Look-ups in named tables: a row name and a column name give one cell, copied from the table.

Lev
         Puzi   Dav  Doku   Vov   Vuz  Pinuf  Lupati   Geb  Foris  Zegu
Nis      -384  -656   284  -763  -367    311    -535  -729    142   295
Lis      -562  -813  -387  -625  -213   -290    -318   -74    304   295
Mapesip  -170   332  -569   165   275   -432    -336   613   -216   295
Sus      -707  -652  -356  -571  -341   -226     -83  -558   -164   295
Robabul  -331  -572  -123  -603   400    682    -755  -208   -168   295
Farimer   322  -380  -307  -398   193    317    -131   203    265   295
Kuvavik   -44  -162  -183     2  -554   -385    -190   230   -988   295
Duvov    -109  -662  -412  -615  -280   -207     -73  -293    128   295
Rumub    -419   329  -195    58  -241    124    -468   167    136   295
Zir      -566  -321   352  -780   459    835    -328  -153    -36   295
Bubem    -531   350  -173    29  -482   -709     293  -520    -99   295
Laf       235  -267   -78  -175   446    -42    -914   -53    131   295

Geb of Sus = -558
Dav of Nis = -656
Zegu of Farimer = 295
Puzi of Kuvavik = -44
Doku of Zir = 352
Vuz of Lis = -213
Vuz of Laf = 446
Vuz of Rumub = -241
Vuz of Duvov = -280
Pinuf of Laf = -42
Pinuf of Lis = -290
Doku of Kuvavik = -183
Geb of Bubem = -520

Gepib:
	Fov	Puved	Nufavup	Ged	Duk	Ker	Vutod	Lef	Nok	Ferin
Gup	106	148	178	136	129	131	116	132	127	156
Razusok	130	149	183	139	138	147	55	111	108	133
Fofemes	106	138	194	137	143	134	103	138	124	138
Vododit	123	129	140	134	125	137	127	138	127	143
Tasazu	120	145	185	132	141	124	61	129	116	131
Rubiki	130	146	185	140	138	139	55	111	108	133
Sife	105	146	183	136	129	132	115	133	128	147
Nutera	117	145	184	132	143	125	68	136	121	131
Dadog	129	143	185	140	139	129	63	117	109	133
Dunegel	125	145	185	136	140	124	62	124	113	132
Vefo	120	129	141	134	124	137	126	140	128	145
Gur	114	142	189	140	146	131	79	146	125	135
Suz	109	137	192	137	146	134	99	140	123	138

Nufavup of Razusok is 183
Vutod of Vododit is 127
Lef of Dadog is 117
Nok of Gur is 125
Ferin of Fofemes is 138
Ferin of Tasazu is 131
Ferin of Gur is 135
Ged of Gur is 140
Vutod of Razusok is 55
Ker of Rubiki is 139
Ker of Suz is 134
Row with the largest Lef: Gur

Vidu
fields: Siniri, Pezo, Baruv, Bigusu, Kol, Saz, Zim
Dat: [156, 181, 71, 102, 132, 177, 186]
Bet: [187, 150, 101, 176, 145, 166, 55]
Mosote: [93, 115, 129, 145, 147, 116, 150]
Terilan: [164, 160, 80, 96, 106, 181, 198]

What is the Saz of Dat in Vidu? 177
What is the Zim of Bet in Vidu? 55
What is the Baruv of Terilan in Vidu? 80
What is the Bigusu of Dat in Vidu? 102
What is the Kol of Dat in Vidu? 132
What is the Bigusu of Terilan in Vidu? 96
What is the Zim of Terilan in Vidu? 198
What is the Bigusu of Mosote in Vidu? 145
What is the Pezo of Bet in Vidu? 150
What is the Zim of Mosote in Vidu? 150
Row with the largest Pezo: Dat

Table Sisi
columns: Mivud, Nozi, Bedezi, Dorak, Vilaro, Sekab, Digesuv
Doga: [-0.703, 0.872, -0.852, -0.442, -0.607, 6.390, 0.000]
Kazinis: [-0.278, -0.450, -2.813, -0.652, -1.693, 6.390, -0.269]
Robi: [-1.951, -0.827, -8.766, -3.116, -2.975, 6.390, -0.689]
Kig: [-0.973, -0.375, -5.375, -1.393, -2.622, 6.390, -0.284]
Buf: [-0.838, -0.521, -4.750, -0.874, -2.192, 6.390, -0.211]
Natan: [-5.373, -3.516, 5.170, -7.231, 4.190, 6.390, -1.458]
Zokulig: [-4.107, -2.672, 4.266, -5.128, 3.076, 6.390, -1.029]

What is the Sekab of Kazinis in Sisi?
6.390
What is the Vilaro of Zokulig in Sisi?
3.076
What is the Mivud of Zokulig in Sisi?
-4.107
What is the Dorak of Doga in Sisi?
-0.442
What is the Nozi of Natan in Sisi?
-3.516
What is the Dorak of Zokulig in Sisi?
-5.128
What is the Nozi of Buf in Sisi?
-0.521
What is the Mivud of Doga in Sisi?
-0.703
What is the Digesuv of Buf in Sisi?
-0.211
What is the Nozi of Doga in Sisi?
0.872
What is the Digesuv of Natan in Sisi?
-1.458
What is the Digesuv of Kig in Sisi?
-0.284
What is the Nozi of Zokulig in Sisi?
-2.672
What is the Bedezi of Kazinis in Sisi?
-2.813
What is the Vilaro of Kig in Sisi?
-2.622
What is the Bedezi of Doga in Sisi?
-0.852
What is the Mivud of Robi in Sisi?
-1.951
What is the Sekab of Buf in Sisi?
6.390
What is the Vilaro of Kazinis in Sisi?
-1.693
What is the Digesuv of Kazinis in Sisi?
-0.269

Table Nef
|  | Buv | Sanegib | Tum | Sol | Gen |
|---|---|---|---|---|---|
| Gepib | -3.722 | -3.423 | -4.604 | -2.013 | 7.628 |
| Tukubeg | -5.540 | -3.521 | -4.604 | -2.013 | -1.488 |
| Lodezo | -5.540 | -5.852 | -4.604 | -2.013 | -1.488 |
| Bizo | -5.107 | -3.521 | -4.604 | -2.572 | -1.488 |

Sol of Lodezo: -2.013
Sol of Bizo: -2.572
Gen of Bizo: -1.488
Buv of Lodezo: -5.540
Buv of Tukubeg: -5.540
Buv of Bizo: -5.107
Which row has the largest Gen? Gepib

Table Veze
,Gileb,Mab,Deg,Zizavan,Tokabi,Mefazu
Dutuzen,135,67,215,5,111,191
Nivaf,9,198,159,130,53,220
Noso,28,174,68,47,99,106

Noso, Zizavan -> 47
Nivaf, Gileb -> 9
Noso, Deg -> 68
Dutuzen, Gileb -> 135
Nivaf, Tokabi -> 53
Noso, Gileb -> 28
Dutuzen, Zizavan -> 5
Dutuzen, Mefazu -> 191
Dutuzen, Mab -> 67
Row with the largest Gileb: Dutuzen

Kat:
	Gubeso	Defu	Nugebuk
Fop	185	175	130
Roz	126	62	217
Popi	183	208	117

Fop, Defu -> 175
Roz, Defu -> 62
Fop, Nugebuk -> 130
Popi, Defu -> 208
Roz, Gubeso -> 126
Popi, Nugebuk -> 117

Table Guvo
columns: Tos, Gutotuf, Mesiko, Mogona, Mula, Pafumup
Lifoz: [79, 74, 202, 138, 89, 77]
Fesu: [194, 202, 168, 67, 103, 62]
Fazep: [175, 114, 165, 198, 160, 112]
Mabefo: [50, 51, 90, 132, 189, 126]
Bup: [147, 205, 121, 64, 69, 157]
Kav: [183, 113, 128, 194, 140, 130]
Bevefe: [33, 66, 57, 156, 188, 104]
Vub: [152, 195, 68, 80, 95, 184]
Feri: [213, 124, 110, 191, 141, 157]

Lifoz, Mogona -> 138
Bevefe, Mesiko -> 57
Vub, Mesiko -> 68
Bup, Pafumup -> 157
Fazep, Mesiko -> 165
Mabefo, Tos -> 50
Bevefe, Mogona -> 156
Kav, Mogona -> 194
Bevefe, Tos -> 33
Lifoz, Mula -> 89
Kav, Mesiko -> 128
Fesu, Gutotuf -> 202
Lifoz, Pafumup -> 77
Mabefo, Gutotuf -> 51
Feri, Mula -> 141
Fesu, Mogona -> 67
Fesu, Mula -> 103

